Here is a tiny trained network, its code and every weight. The questions are about switching its units off for an input and a class, where a switched-off unit gives its printed mean instead of its output.

import numpy as np


def w(rows, s, z=0):
    codes = np.array(rows[::2]) - 128.0
    scale = np.full(codes.shape[1], s)
    scale[-1] = z or s
    return codes * scale


def f(y):
    return y / 2 * (1 + np.tanh(0.7978845608 * (y + 0.044715 * y**3)))


def log_softmax(a):
    a = a - a.max(-1, keepdims=True)
    return a - np.log(np.exp(a).sum(-1, keepdims=True))


def net(x, mask):
    res = np.array(x, float).reshape(1, 8) / 4 @ E
    y = f(res @ A[0][:, :-1].T + A[0][:, -1])
    res = res + np.where(mask, y, B[0][:, -1]) @ B[0][:, :-1]
    return log_softmax(res[-1] @ U[:, :-1].T + U[:, -1])


A, B = {}, {}
E = w([
[151,122,119,129,81,118,92],'x0',
[92,131,164,206,95,118,113],'x1',
[113,126,158,253,132,88,137],'x2',
[89,76,138,187,58,54,93],'x3',
[134,89,116,169,184,170,218],'x4',
[76,187,67,154,64,160,176],'x5',
[101,118,120,100,182,142,125],'x6',
[138,63,92,101,137,112,180],'x7',
],0.0064)
A[0] = w([
[163,76,255,100,140,130,121,171],'neuron 0',
[163,74,132,150,180,169,142,184],'neuron 1',
[176,128,165,197,113,98,141,40],'neuron 2',
[90,113,132,84,149,151,191,205],'neuron 3',
[89,149,101,46,117,104,63,216],'neuron 4',
[125,171,143,126,113,109,63,193],'neuron 5',
[165,136,101,63,113,125,147,96],'neuron 6',
[114,132,146,145,60,157,145,169],'neuron 7',
[139,90,190,100,163,58,115,218],'neuron 8',
[213,93,194,158,139,158,98,4],'neuron 9',
],0.0094,0.0014)
B[0] = w([
[122,124,12,76,86,130,170,220],'neuron 0',
[177,175,130,111,96,175,177,203],'neuron 1',
[118,105,137,155,174,119,127,187],'neuron 2',
[134,122,172,143,107,150,108,212],'neuron 3',
[128,90,182,170,84,136,82,254],'neuron 4',
[148,139,162,114,133,143,152,194],'neuron 5',
[126,96,126,178,198,61,46,208],'neuron 6',
[60,140,81,121,180,132,104,174],'neuron 7',
[141,255,121,130,107,192,137,218],'neuron 8',
[126,189,94,70,184,118,156,166],'neuron 9',
],0.0082,0.0039)
U = w([
[151,118,253,155,32,155,139,255],'0',
[86,186,85,108,48,138,123,105],'1',
[135,93,224,173,119,131,92,141],'2',
[114,106,182,148,112,120,105,51],'3',
],0.0068,0.0018)

Each question gives the input, the list of numbers given to net, and the class t.
The units are the neurons (one row each of A and B). Each row of codes is followed by its name. A weight is (code - 128) times the scale printed after its matrix; where a second scale follows, it is the last column's (A, B and U).
mask holds one flag per neuron, in row order. A switched-off neuron (its flag False) gives its mean, the last column of its row in B, instead of its output. The means were averaged over made-up inputs and are rounded, as every weight is.
A unit's drop is (log p(t) with every unit on - log p(t) with that unit switched off) / (log p(t) with every unit on - log p(t) with every unit switched off).
The circuit of an input: a set's keep is (log p(t) with only the set's units on - log p(t) with every unit switched off) / (log p(t) with every unit on - log p(t) with every unit switched off). Starting from all 10 units, units are removed one at a time, each time the one whose removal leaves the highest keep (on an exact tie, the one counted first), for as long as the keep stays at least 0.8.
units of the circuit, in order: the units of the circuit, biggest drop first
most important unit: the unit with the biggest drop
top k neurons: the k neurons with the biggest drops, biggest first
drop when u is switched off: that unit's drop, to one decimal
input [2,-5,-8,-2,-7,2,3,-2], class 2: units of the circuit, in order => [neuron 6; neuron 4]
input [0,-5,-8,-5,6,3,1,8], class 2: units of the circuit, in order => [neuron 6; neuron 3]
input [-7,-2,-7,-6,5,6,4,0], class 2: top neuron => [neuron 6]
input [-5,5,7,-2,3,-7,0,-2], class 1: units of the circuit, in order => [neuron 0; neuron 9; neuron 8]
input [4,0,8,-8,4,-8,-4,4], class 1: top 2 neurons => [neuron 0; neuron 9]
input [-7,5,6,2,0,-7,4,5], class 1: top 2 neurons => [neuron 0; neuron 8]
input [-8,-4,2,-2,1,-6,-5,8], class 1: top 3 neurons => [neuron 0; neuron 8; neuron 4]
input [3,-1,-1,-2,-4,-6,-2,5], class 1: units of the circuit, in order => [neuron 0; neuron 8]
input [3,-4,-8,4,3,5,6,4], class 2: top 2 neurons => [neuron 6; neuron 0]
input [3,5,7,-2,-1,-8,-6,5], class 1: top 3 neurons => [neuron 0; neuron 9; neuron 8]
input [-3,-6,-8,-7,-4,0,-7,-8], class 2: drop when neuron 5 is switched off => 0.0
input [8,-4,2,7,3,-5,0,4], class 1: drop when neuron 9 is switched off => 0.1
input [-6,-3,-8,-8,-3,-2,-2,-5], class 2: drop when neuron 6 is switched off => 0.5
input [-2,0,0,0,6,-7,7,5], class 1: most important unit => neuron 0
